Below are the code and all the weights of a small trained network. Each question names an input and a class and asks about switching units off, where a switched-off unit gives its printed mean instead of its output.

import numpy as np


def w(rows, s, z=0):
    codes = np.array(rows[::2]) - 128.0
    scale = np.full(codes.shape[1], s)
    scale[-1] = z or s
    return codes * scale


def norm(h):
    return h / np.sqrt((h * h).mean(-1, keepdims=True) + 1e-5)


def f(y):
    return y / 2 * (1 + np.tanh(0.7978845608 * (y + 0.044715 * y**3)))


def log_softmax(a):
    a = a - a.max(-1, keepdims=True)
    return a - np.log(np.exp(a).sum(-1, keepdims=True))


def net(x, mask):
    res = np.array(x, float).reshape(1, 8) / 4 @ E
    u = 0
    for l in range(3):
        y = f(norm(res) @ A[l][:, :-1].T + A[l][:, -1])
        res = res + np.where(mask[u : u + 3], y, B[l][:, -1]) @ B[l][:, :-1]
        u += 3
    return log_softmax(norm(res)[-1] @ U[:, :-1].T + U[:, -1])


A, B = {}, {}
E = w([
[210,73,248,81,129,33,225,138,74,82],'x0',
[142,115,103,101,91,105,122,129,119,147],'x1',
[221,102,212,184,115,191,55,85,152,10],'x2',
[124,153,125,163,113,110,106,197,94,98],'x3',
[145,96,63,88,162,59,132,77,100,89],'x4',
[35,92,121,199,95,124,230,34,26,48],'x5',
[91,97,77,10,57,92,180,195,206,2],'x6',
[137,118,100,113,131,100,128,119,110,113],'x7',
],0.0044)
A[0] = w([
[167,143,200,113,130,82,182,109,54,134,1],'0.n1',
[87,171,174,134,198,252,137,144,114,110,248],'0.n2',
[19,124,116,66,106,105,155,119,89,211,111],'0.n3',
],0.0045,0.002)
B[0] = w([
[53,58,206,159,111,2,96,134,118,190,168],'0.n1',
[161,136,79,21,117,17,175,78,106,102,254],'0.n2',
[136,215,216,253,189,89,162,161,213,62,238],'0.n3',
],0.0072,0.0022)
A[1] = w([
[1,115,168,128,211,167,174,98,31,80,80],'1.n1',
[12,90,141,244,23,159,234,49,67,63,5],'1.n2',
[206,177,179,78,75,204,112,177,188,190,103],'1.n3',
],0.0043,0.0017)
B[1] = w([
[176,160,20,100,57,138,30,243,223,238,181],'1.n1',
[254,7,85,70,199,253,64,179,194,216,252],'1.n2',
[130,68,67,131,222,118,155,104,135,61,195],'1.n3',
],0.0055,0.0032)
A[2] = w([
[162,155,166,179,204,141,66,88,2,249,7],'2.n1',
[161,81,214,179,30,195,10,12,145,14,62],'2.n2',
[27,212,16,123,76,228,47,66,136,138,128],'2.n3',
],0.0051,0.0017)
B[2] = w([
[129,125,86,107,73,251,167,98,168,30,234],'2.n1',
[30,216,96,196,170,74,192,163,164,222,241],'2.n2',
[152,65,254,76,133,50,116,91,55,115,255],'2.n3',
],0.0086,0.004)
U = w([
[219,96,78,104,183,173,86,162,137,157,250],'0',
[81,237,67,211,178,70,176,122,147,179,32],'1',
[128,87,246,96,101,96,91,91,59,120,114],'2',
[80,145,85,89,29,199,159,92,138,1,118],'3',
],0.0086,0.0019)

Each question gives the input, the list of numbers given to net, and the class t.
The units are the neurons (one row each of A and B). Each row of codes is followed by its name. A weight is (code - 128) times the scale printed after its matrix; where a second scale follows, it is the last column's (A, B and U).
mask holds one flag per neuron, layer by layer. A switched-off neuron (its flag False) gives its mean, the last column of its row in B, instead of its output. The means were averaged over made-up inputs and are rounded, as every weight is.
A unit's drop is (log p(t) with every unit on - log p(t) with that unit switched off) / (log p(t) with every unit on - log p(t) with every unit switched off).
The circuit of an input: a set's keep is (log p(t) with only the set's units on - log p(t) with every unit switched off) / (log p(t) with every unit on - log p(t) with every unit switched off). Starting from all 9 units, units are removed one at a time, each time the one whose removal leaves the highest keep (on an exact tie, the one counted first), for as long as the keep stays at least 0.8.
circuit, biggest first: the units of the circuit, biggest drop first
top k neurons: the k neurons with the biggest drops, biggest first
top k neurons in layer l: the k neurons of layer l with the biggest drops, biggest first
drop of u: that unit's drop, to one decimal
input [-6,-1,6,5,-2,6,-8,5], class 3: top 2 neurons in layer 0 : [0.n2; 0.n3]
input [-3,7,8,0,-3,-5,-1,7], class 1: top 2 neurons : [2.n2; 1.n2]
input [-6,-6,-5,8,0,8,3,-7], class 0: top 2 neurons in layer 1 : [1.n2; 1.n1]
input [0,8,4,-2,-8,8,1,1], class 0: circuit, biggest first : [1.n2]
input [-8,-4,2,-5,6,-5,-1,3], class 2: circuit, biggest first : [2.n3; 1.n2]
input [-3,-3,7,7,2,-5,-7,2], class 1: top 2 neurons : [2.n2; 1.n2]
input [-2,-7,6,0,5,-5,6,-8], class 1: circuit, biggest first : [2.n2; 1.n2]
input [-8,3,7,4,2,2,2,0], class 2: top 2 neurons : [2.n3; 0.n3]
input [1,-7,3,0,-6,4,-6,7], class 3: top 2 neurons : [2.n1; 0.n2]
input [0,-8,4,6,-7,-1,2,5], class 1: top 2 neurons : [2.n2; 2.n1]
input [1,6,-6,5,-5,7,6,6], class 0: circuit, biggest first : [1.n2; 0.n2]
input [4,3,-3,2,-7,-6,-8,-4], class 3: circuit, biggest first : [2.n1; 1.n2; 1.n1]
input [1,7,4,5,-4,-3,2,-6], class 1: top 4 neurons : [1.n2; 2.n2; 1.n1; 2.n1]
input [5,-8,0,2,-4,-2,-6,6], class 3: top 3 neurons : [2.n1; 2.n3; 0.n3]
input [-7,4,-1,5,-8,-4,4,6], class 2: top 2 neurons : [2.n3; 1.n2]
input [7,6,6,-3,-8,-2,-8,-8], class 3: circuit, biggest first : [2.n1; 2.n3]
input [-7,5,7,2,3,-1,-5,8], class 1: top 2 neurons : [2.n2; 1.n1]
input [-2,-8,5,-1,3,-1,5,-5], class 1: top neuron : [2.n2]
input [-7,8,-5,2,-4,-3,0,5], class 2: top 2 neurons : [2.n3; 2.n2]
input [-3,6,-1,-3,-4,3,0,2], class 0: top 3 neurons : [1.n2; 2.n2; 2.n1]
input [5,0,7,0,0,7,-1,8], class 0: top 3 neurons : [1.n2; 0.n3; 1.n1]
input [0,5,8,0,2,7,0,7], class 1: top neuron in layer 1 : [1.n3]
input [-8,5,5,5,3,4,0,-8], class 2: top 2 neurons : [2.n3; 0.n3]
input [0,1,-2,-6,7,3,-5,-1], class 3: top 2 neurons in layer 2 : [2.n1; 2.n2]
input [6,4,-1,7,1,1,-8,-1], class 3: top 2 neurons in layer 2 : [2.n1; 2.n3]
input [-8,-3,2,2,-3,-2,-5,-2], class 2: drop of 2.n3 : 1.2
input [-5,2,-4,-1,6,8,4,-1], class 0: drop of 1.n2 : 1.0
